Here is a tiny trained network, its code and every weight. The questions are about switching its units off for an input and a target symbol, where a switched-off unit gives its printed mean instead of its output.

import numpy as np


def w(rows, s, z=0):
    codes = np.array(rows[::2]) - 128.0
    scale = np.full(codes.shape[1], s)
    scale[-1] = z or s
    return codes * scale


def norm(h):
    return h / np.sqrt((h * h).mean(-1, keepdims=True) + 1e-5)


def f(y):
    return np.maximum(y, 0)


def softmax(a):
    e = np.exp(a - a.max(-1, keepdims=True))
    return e / e.sum(-1, keepdims=True)


def log_softmax(a):
    a = a - a.max(-1, keepdims=True)
    return a - np.log(np.exp(a).sum(-1, keepdims=True))


def net(x, mask):
    ids = ['ΛΣαβδεηξπφψω'.index(c) for c in x.split()]
    T = len(ids)
    res = E[ids] + P[:T]
    r = norm(res)
    for j in range(2):
        rows = slice(2 * j, 2 * j + 2)
        q, k, v = (r @ M[0][rows].T for M in (Q, K, V))
        z = softmax(np.where(np.tri(T) > 0, q @ k.T / 2**0.5, -1e9)) @ v
        o = O[0][rows]
        res = res + np.where(mask[j], z, o[:, -1]) @ o[:, :-1]
    y = f(norm(res) @ A[0][:, :-1].T + A[0][:, -1])
    res = res + np.where(mask[2:6], y, B[0][:, -1]) @ B[0][:, :-1]
    return log_softmax(norm(res)[-1] @ U[:, :-1].T + U[:, -1])


Q, K, V, O, A, B = {}, {}, {}, {}, {}, {}
E = w([
[142,133,97,146,124,226],'Λ',
[196,85,127,147,101,145],'Σ',
[143,86,74,255,105,70],'α',
[91,60,89,157,128,199],'β',
[87,62,84,165,70,148],'δ',
[184,122,151,169,71,98],'ε',
[100,159,114,121,87,198],'η',
[236,82,145,127,221,203],'ξ',
[189,156,156,138,200,160],'π',
[184,153,91,157,138,116],'φ',
[128,152,88,188,202,221],'ψ',
[142,70,90,118,166,45],'ω',
],0.0093)
P = w([
[213,203,121,92,123,108],'0',
[108,109,94,213,189,105],'1',
[114,47,71,235,254,138],'2',
[110,29,13,223,219,154],'3',
[91,13,85,165,131,215],'4',
[124,39,123,183,175,188],'5',
[99,44,108,179,219,218],'6',
],0.0054)
Q[0] = w([
[148,123,129,146,129,150],'head 0',
[135,141,135,126,127,132],'head 0',
[179,4,85,191,195,194],'head 1',
[141,125,71,164,154,129],'head 1',
],0.031)
K[0] = w([
[133,112,112,45,117,115],'head 0',
[93,165,112,144,113,118],'head 0',
[250,229,53,14,23,150],'head 1',
[123,172,149,82,131,162],'head 1',
],0.017)
V[0] = w([
[68,145,98,187,112,178],'head 0',
[93,94,112,160,195,72],'head 0',
[160,13,99,182,137,150],'head 1',
[114,72,177,85,7,86],'head 1',
],0.022)
O[0] = w([
[53,136,166,111,59,112,83],'head 0',
[102,73,75,49,172,121,253],'head 0',
[136,17,151,226,162,122,238],'head 1',
[124,199,65,213,248,82,72],'head 1',
],0.011,0.013)
A[0] = w([
[185,161,108,165,183,162,150],'neuron 0',
[54,253,163,69,130,104,6],'neuron 1',
[132,249,65,112,145,136,175],'neuron 2',
[155,111,115,72,52,158,136],'neuron 3',
],0.023,0.0015)
B[0] = w([
[139,118,79,116,68,144,254],'neuron 0',
[76,81,34,179,168,255,141],'neuron 1',
[141,86,161,86,51,50,148],'neuron 2',
[151,188,104,160,193,122,234],'neuron 3',
],0.022,0.0095)
U = w([
[118,170,159,150,120,153,70],'Λ',
[185,113,113,187,58,158,244],'Σ',
[47,72,154,83,193,91,177],'α',
[106,49,242,170,84,133,91],'β',
[44,148,114,241,150,66,134],'δ',
[130,137,122,123,21,28,110],'ε',
[2,156,92,136,77,212,62],'η',
[246,88,188,189,162,182,3],'ξ',
[147,177,160,122,135,119,102],'π',
[137,198,129,131,151,99,101],'φ',
[113,138,184,101,60,196,140],'ψ',
[149,50,56,65,169,102,148],'ω',
],0.0072,0.0067)

Each question gives the input, a string of symbols that net reads in full, and the target symbol t.
The units are the heads (2 rows each of Q, K, V and O) and the neurons (one row each of A and B). Each row of codes is followed by its name. A weight is (code - 128) times the scale printed after its matrix; where a second scale follows, it is the last column's (O, A, B and U).
mask holds one flag per unit, heads first, then neurons. A switched-off unit (its flag False) gives its mean, the last column of its rows in O or B, instead of its output. The means were averaged over made-up inputs and are rounded, as every weight is.
A unit's drop is (log p(t) with every unit on - log p(t) with that unit switched off) / (log p(t) with every unit on - log p(t) with every unit switched off).
The circuit of an input: a set's keep is (log p(t) with only the set's units on - log p(t) with every unit switched off) / (log p(t) with every unit on - log p(t) with every unit switched off). Starting from all 6 units, units are removed one at a time, each time the one whose removal leaves the highest keep (on an exact tie, the one counted first), for as long as the keep stays at least 0.8.
circuit, biggest first: the units of the circuit, biggest drop first
k most important neurons: the k neurons with the biggest drops, biggest first
heads that matter: for each layer, one digit per head in row order, 1 if its drop is at least 0.15 and else 0, layers parted by /
drop when u is switched off: that unit's drop, to one decimal
input ε ω ω β ε δ, target ε: circuit, biggest first	[head 1; neuron 2]
input η β ω η δ, target η: circuit, biggest first	[neuron 1; head 1]
input β Λ α, target β: circuit, biggest first	[head 0; head 1]
input ε δ ψ, target ε: most important neuron	[neuron 2]
input ξ δ β, target ξ: circuit, biggest first	[head 1; neuron 3; head 0; neuron 0]
input β ξ ψ, target β: heads that matter	10
input ε ω δ ω ε ψ β, target ε: heads that matter	01
input ξ α ξ, target ξ: 2 most important neurons	[neuron 3; neuron 0]
input ξ β ω δ ε, target ξ: circuit, biggest first	[neuron 3; head 1; neuron 0]
input ε ε ω, target ε: drop when head 0 is switched off	0.0
input ε ω ξ δ ω, target ε: drop when neuron 2 is switched off	0.7
input β δ β, target β: drop when neuron 0 is switched off	0.1
